Below are the code and all the weights of a small trained network. Each question names an input and a class and asks about switching units off, where a switched-off unit gives its printed mean instead of its output.

import numpy as np


def w(rows, s, z=0):
    codes = np.array(rows[::2]) - 128.0
    scale = np.full(codes.shape[1], s)
    scale[-1] = z or s
    return codes * scale


def norm(h):
    return h / np.sqrt((h * h).mean(-1, keepdims=True) + 1e-5)


def f(y):
    return np.maximum(y, 0)


def log_softmax(a):
    a = a - a.max(-1, keepdims=True)
    return a - np.log(np.exp(a).sum(-1, keepdims=True))


def net(x, mask):
    res = np.array(x, float).reshape(1, 8) / 4 @ E
    u = 0
    for l in range(2):
        y = f(norm(res) @ A[l][:, :-1].T + A[l][:, -1])
        res = res + np.where(mask[u : u + 7], y, B[l][:, -1]) @ B[l][:, :-1]
        u += 7
    return log_softmax(norm(res)[-1] @ U[:, :-1].T + U[:, -1])


A, B = {}, {}
E = w([
[128,127,127,127,128],'x0',
[192,180,62,212,204],'x1',
[130,125,126,128,128],'x2',
[251,126,45,122,96],'x3',
[124,128,123,129,125],'x4',
[127,128,126,127,130],'x5',
[129,135,130,129,124],'x6',
[172,12,150,217,82],'x7',
],0.0025)
A[0] = w([
[110,96,149,131,88,19],'L0N0',
[145,141,139,162,126,6],'L0N1',
[165,91,125,142,103,64],'L0N2',
[118,82,135,78,164,221],'L0N3',
[183,109,80,2,84,72],'L0N4',
[158,167,96,145,52,168],'L0N5',
[137,73,135,102,91,144],'L0N6',
],0.0064,0.0017)
B[0] = w([
[112,165,214,160,138,170],'L0N0',
[88,63,193,156,149,140],'L0N1',
[41,51,4,27,92,202],'L0N2',
[164,161,170,117,53,203],'L0N3',
[199,152,227,46,114,253],'L0N4',
[132,106,83,81,104,229],'L0N5',
[128,173,149,173,40,217],'L0N6',
],0.0039,0.0027)
A[1] = w([
[144,94,117,201,253,148],'L1N0',
[187,118,66,111,157,150],'L1N1',
[81,143,163,130,87,117],'L1N2',
[61,110,185,79,90,106],'L1N3',
[72,206,112,152,224,2],'L1N4',
[59,47,166,220,164,128],'L1N5',
[79,172,118,148,139,147],'L1N6',
],0.0063,0.0043)
B[1] = w([
[99,143,147,51,63,227],'L1N0',
[86,156,113,212,191,244],'L1N1',
[76,114,149,159,157,209],'L1N2',
[128,47,8,142,214,253],'L1N3',
[183,52,236,245,192,180],'L1N4',
[131,254,147,152,76,230],'L1N5',
[209,52,136,34,123,186],'L1N6',
],0.0053,0.0032)
U = w([
[39,47,90,30,226,100],'0',
[188,106,246,174,233,192],'1',
[211,170,167,4,84,180],'2',
[214,237,56,146,228,8],'3',
[30,85,175,244,79,141],'4',
[100,251,178,160,32,201],'5',
[168,32,61,90,14,149],'6',
[181,93,6,238,123,38],'7',
],0.011,0.0013)

Each question gives the input, the list of numbers given to net, and the class t.
The units are the neurons (one row each of A and B). Each row of codes is followed by its name. A weight is (code - 128) times the scale printed after its matrix; where a second scale follows, it is the last column's (A, B and U).
mask holds one flag per neuron, layer by layer. A switched-off neuron (its flag False) gives its mean, the last column of its row in B, instead of its output. The means were averaged over made-up inputs and are rounded, as every weight is.
A unit's drop is (log p(t) with every unit on - log p(t) with that unit switched off) / (log p(t) with every unit on - log p(t) with every unit switched off).
The circuit of an input: a set's keep is (log p(t) with only the set's units on - log p(t) with every unit switched off) / (log p(t) with every unit on - log p(t) with every unit switched off). Starting from the 12 units with the biggest drops (on a tie, the unit counted first), units are removed one at a time, each time the one whose removal leaves the highest keep (on an exact tie, the one counted first), for as long as the keep stays at least 0.8.
units of the circuit, in order: the units of the circuit, biggest drop first
k most important neurons: the k neurons with the biggest drops, biggest first
k most important neurons of layer l: the k neurons of layer l with the biggest drops, biggest first
drop of u: that unit's drop, to one decimal
input [4,-4,5,7,8,-7,0,0], class 2: most important neuron => L0N4
input [-8,2,0,-3,7,5,-4,-7], class 1: units of the circuit, in order => L1N4, L0N2
input [-4,1,-2,-6,-4,4,-4,-4], class 1: 2 most important neurons of layer 1 => L1N4, L1N0
input [2,7,5,-3,2,-5,-8,6], class 5: units of the circuit, in order => L1N5, L1N0
input [-8,4,8,-8,5,-8,-2,-5], class 1: 2 most important neurons of layer 1 => L1N4, L1N6
input [-8,-1,-3,6,-7,0,2,0], class 2: 2 most important neurons => L0N4, L1N3
input [7,6,2,0,-2,7,3,5], class 5: 3 most important neurons => L1N0, L1N3, L1N5
input [1,6,3,-6,6,-4,6,1], class 5: 4 most important neurons => L1N5, L1N0, L1N3, L0N4
input [-7,7,7,0,-8,8,-8,-5], class 1: drop of L1N3 => 0.1
input [-5,2,-3,-4,8,8,7,3], class 5: drop of L0N5 => 0.0
input [-1,8,1,-1,7,-5,-6,-4], class 1: drop of L1N4 => 1.0
